Below is a small trained network, with its code and all its weights. Each question gives an input and a target symbol and asks what happens when units are switched off, that is, made to give their printed mean instead of their output.

import numpy as np


def w(rows, s, z=0):
    codes = np.array(rows[::2]) - 128.0
    scale = np.full(codes.shape[1], s)
    scale[-1] = z or s
    return codes * scale


def norm(h):
    return h / np.sqrt((h * h).mean(-1, keepdims=True) + 1e-5)


def f(y):
    return np.maximum(y, 0)


def softmax(a):
    e = np.exp(a - a.max(-1, keepdims=True))
    return e / e.sum(-1, keepdims=True)


def log_softmax(a):
    a = a - a.max(-1, keepdims=True)
    return a - np.log(np.exp(a).sum(-1, keepdims=True))


def net(x, mask):
    ids = ['αβγζηθλξτφψω'.index(c) for c in x.split()]
    T = len(ids)
    res = E[ids] + P[:T]
    u = 0
    for l in range(3):
        r = norm(res)
        for j in range(2):
            rows = slice(2 * j, 2 * j + 2)
            q, k, v = (r @ M[l][rows].T for M in (Q, K, V))
            z = softmax(np.where(np.tri(T) > 0, q @ k.T / 2**0.5, -1e9)) @ v
            o = O[l][rows]
            res = res + np.where(mask[u + j], z, o[:, -1]) @ o[:, :-1]
        u += 2
        y = f(norm(res) @ A[l][:, :-1].T + A[l][:, -1])
        res = res + np.where(mask[u : u + 4], y, B[l][:, -1]) @ B[l][:, :-1]
        u += 4
    return log_softmax(norm(res)[-1] @ U[:, :-1].T + U[:, -1])


Q, K, V, O, A, B = {}, {}, {}, {}, {}, {}
E = w([
[203,64,110,152],'α',
[185,236,84,173],'β',
[193,84,234,95],'γ',
[183,87,140,157],'ζ',
[92,144,26,101],'η',
[147,138,133,166],'θ',
[65,175,73,109],'λ',
[116,189,137,3],'ξ',
[163,119,76,118],'τ',
[178,64,153,158],'φ',
[178,128,164,159],'ψ',
[29,246,125,82],'ω',
],0.02)
P = w([
[71,1,48,25],'0',
[231,135,80,213],'1',
[209,142,68,181],'2',
[205,156,58,165],'3',
[191,150,57,140],'4',
[168,145,54,120],'5',
[147,138,58,99],'6',
],0.007)
Q[0] = w([
[150,245,2,81],'L0H0',
[41,162,139,170],'L0H0',
[162,156,82,126],'L0H1',
[92,167,125,138],'L0H1',
],0.009)
K[0] = w([
[38,2,102,131],'L0H0',
[128,114,128,36],'L0H0',
[153,155,40,81],'L0H1',
[136,100,99,113],'L0H1',
],0.0084)
V[0] = w([
[167,60,140,102],'L0H0',
[87,175,213,79],'L0H0',
[2,8,109,36],'L0H1',
[166,75,123,98],'L0H1',
],0.0068)
O[0] = w([
[177,155,69,148,144],'L0H0',
[81,200,170,159,38],'L0H0',
[133,139,197,254,2],'L0H1',
[166,161,169,114,127],'L0H1',
],0.0083,0.0056)
A[0] = w([
[141,225,137,68,70],'L0N0',
[195,181,72,115,2],'L0N1',
[5,93,103,121,160],'L0N2',
[67,108,117,211,119],'L0N3',
],0.011,0.0077)
B[0] = w([
[133,173,1,39,252],'L0N0',
[81,150,56,185,248],'L0N1',
[174,93,132,213,210],'L0N2',
[95,134,17,206,140],'L0N3',
],0.0093,0.0041)
Q[1] = w([
[168,31,138,254],'L1H0',
[219,198,66,111],'L1H0',
[102,66,123,56],'L1H1',
[135,152,248,169],'L1H1',
],0.0086)
K[1] = w([
[254,98,125,137],'L1H0',
[113,189,101,253],'L1H0',
[101,190,139,165],'L1H1',
[201,243,156,86],'L1H1',
],0.0095)
V[1] = w([
[142,200,111,190],'L1H0',
[50,77,188,132],'L1H0',
[2,23,150,62],'L1H1',
[25,153,169,155],'L1H1',
],0.0083)
O[1] = w([
[65,159,194,118,187],'L1H0',
[229,238,4,89,2],'L1H0',
[122,179,11,73,47],'L1H1',
[254,124,52,47,21],'L1H1',
],0.0069,0.0076)
A[1] = w([
[114,162,241,80,102],'L1N0',
[245,133,61,90,105],'L1N1',
[246,73,186,122,3],'L1N2',
[101,136,153,29,37],'L1N3',
],0.012,0.0033)
B[1] = w([
[59,184,28,165,222],'L1N0',
[124,35,177,216,206],'L1N1',
[59,254,241,13,255],'L1N2',
[117,8,152,104,219],'L1N3',
],0.0085,0.0023)
Q[2] = w([
[187,171,106,68],'L2H0',
[51,193,176,213],'L2H0',
[246,81,128,75],'L2H1',
[246,213,121,198],'L2H1',
],0.013)
K[2] = w([
[4,68,115,66],'L2H0',
[206,84,156,144],'L2H0',
[32,135,77,46],'L2H1',
[8,32,244,128],'L2H1',
],0.012)
V[2] = w([
[7,130,118,124],'L2H0',
[112,58,178,143],'L2H0',
[181,180,110,167],'L2H1',
[64,48,109,44],'L2H1',
],0.012)
O[2] = w([
[72,85,146,161,254],'L2H0',
[174,137,121,212,166],'L2H0',
[161,169,110,171,124],'L2H1',
[33,70,91,1,121],'L2H1',
],0.011,0.0067)
A[2] = w([
[245,177,92,129,59],'L2N0',
[215,36,230,101,1],'L2N1',
[180,6,113,137,104],'L2N2',
[112,80,65,156,67],'L2N3',
],0.014,0.0054)
B[2] = w([
[157,116,121,11,178],'L2N0',
[176,231,3,99,186],'L2N1',
[173,178,219,40,227],'L2N2',
[210,83,91,115,254],'L2N3',
],0.015,0.0036)
U = w([
[182,155,100,62,126],'α',
[140,108,29,143,144],'β',
[92,168,222,117,88],'γ',
[170,149,132,123,124],'ζ',
[203,9,91,168,70],'η',
[131,66,188,180,135],'θ',
[139,82,115,181,79],'λ',
[84,69,141,71,254],'ξ',
[219,59,179,115,175],'τ',
[171,162,130,103,89],'φ',
[94,100,190,200,92],'ψ',
[39,208,117,156,41],'ω',
],0.015,0.0056)

Each question gives the input, a string of symbols that net reads in full, and the target symbol t.
The units are the heads (2 rows each of Q, K, V and O) and the neurons (one row each of A and B). Each row of codes is followed by its name. A weight is (code - 128) times the scale printed after its matrix; where a second scale follows, it is the last column's (O, A, B and U).
mask holds one flag per unit, layer by layer, with each layer's heads first. A switched-off unit (its flag False) gives its mean, the last column of its rows in O or B, instead of its output. The means were averaged over made-up inputs and are rounded, as every weight is.
A unit's drop is (log p(t) with every unit on - log p(t) with that unit switched off) / (log p(t) with every unit on - log p(t) with every unit switched off).
The circuit of an input: a set's keep is (log p(t) with only the set's units on - log p(t) with every unit switched off) / (log p(t) with every unit on - log p(t) with every unit switched off). Starting from the 12 units with the biggest drops (on a tie, the unit counted first), units are removed one at a time, each time the one whose removal leaves the highest keep (on an exact tie, the one counted first), for as long as the keep stays at least 0.8.
circuit, biggest first: the units of the circuit, biggest drop first
k most important neurons: the k neurons with the biggest drops, biggest first
top k neurons in layer l: the k neurons of layer l with the biggest drops, biggest first
input β τ ψ, target ξ: circuit, biggest first => L2H1; L0H1
input β ω τ, target ξ: circuit, biggest first => L2H1
input ω ξ β β β, target α: circuit, biggest first => L1H1; L2N0
input β ξ ω, target ξ: circuit, biggest first => L2H1; L0H1
input η η β ψ β α γ, target γ: 2 most important neurons => L1N2; L1N0
input ω γ φ γ β φ θ, target α: circuit, biggest first => L0H1; L1H0; L2H0
input β β τ, target ξ: 3 most important neurons => L0N2; L0N0; L1N1
input β β β α, target ξ: circuit, biggest first => L0H1; L2H0
input ω β ω ω β τ, target τ: 2 most important neurons => L1N1; L2N2
input ω β τ η, target α: 3 most important neurons => L2N0; L0N2; L0N0
input ω β ω τ, target α: 4 most important neurons => L2N2; L0N0; L2N1; L1N0
input β β β ω β β, target ξ: circuit, biggest first => L0H1; L2H0
input β θ ω, target ξ: circuit, biggest first => L0H1; L2H1
input ω γ ω τ ω ω η, target η: top 2 neurons in layer 0 => L0N2; L0N0
input β τ ω η ψ, target ξ: circuit, biggest first => L2H1
input β γ ω ω φ, target ξ: circuit, biggest first => L2H1; L0H1
input ω β ω θ τ, target α: top 2 neurons in layer 1 => L1N1; L1N0
input ω ω β, target α: 2 most important neurons => L0N2; L2N0
input τ γ β, target ψ: 3 most important neurons => L1N2; L2N1; L1N0
input θ θ β τ, target τ: most important neuron => L2N0
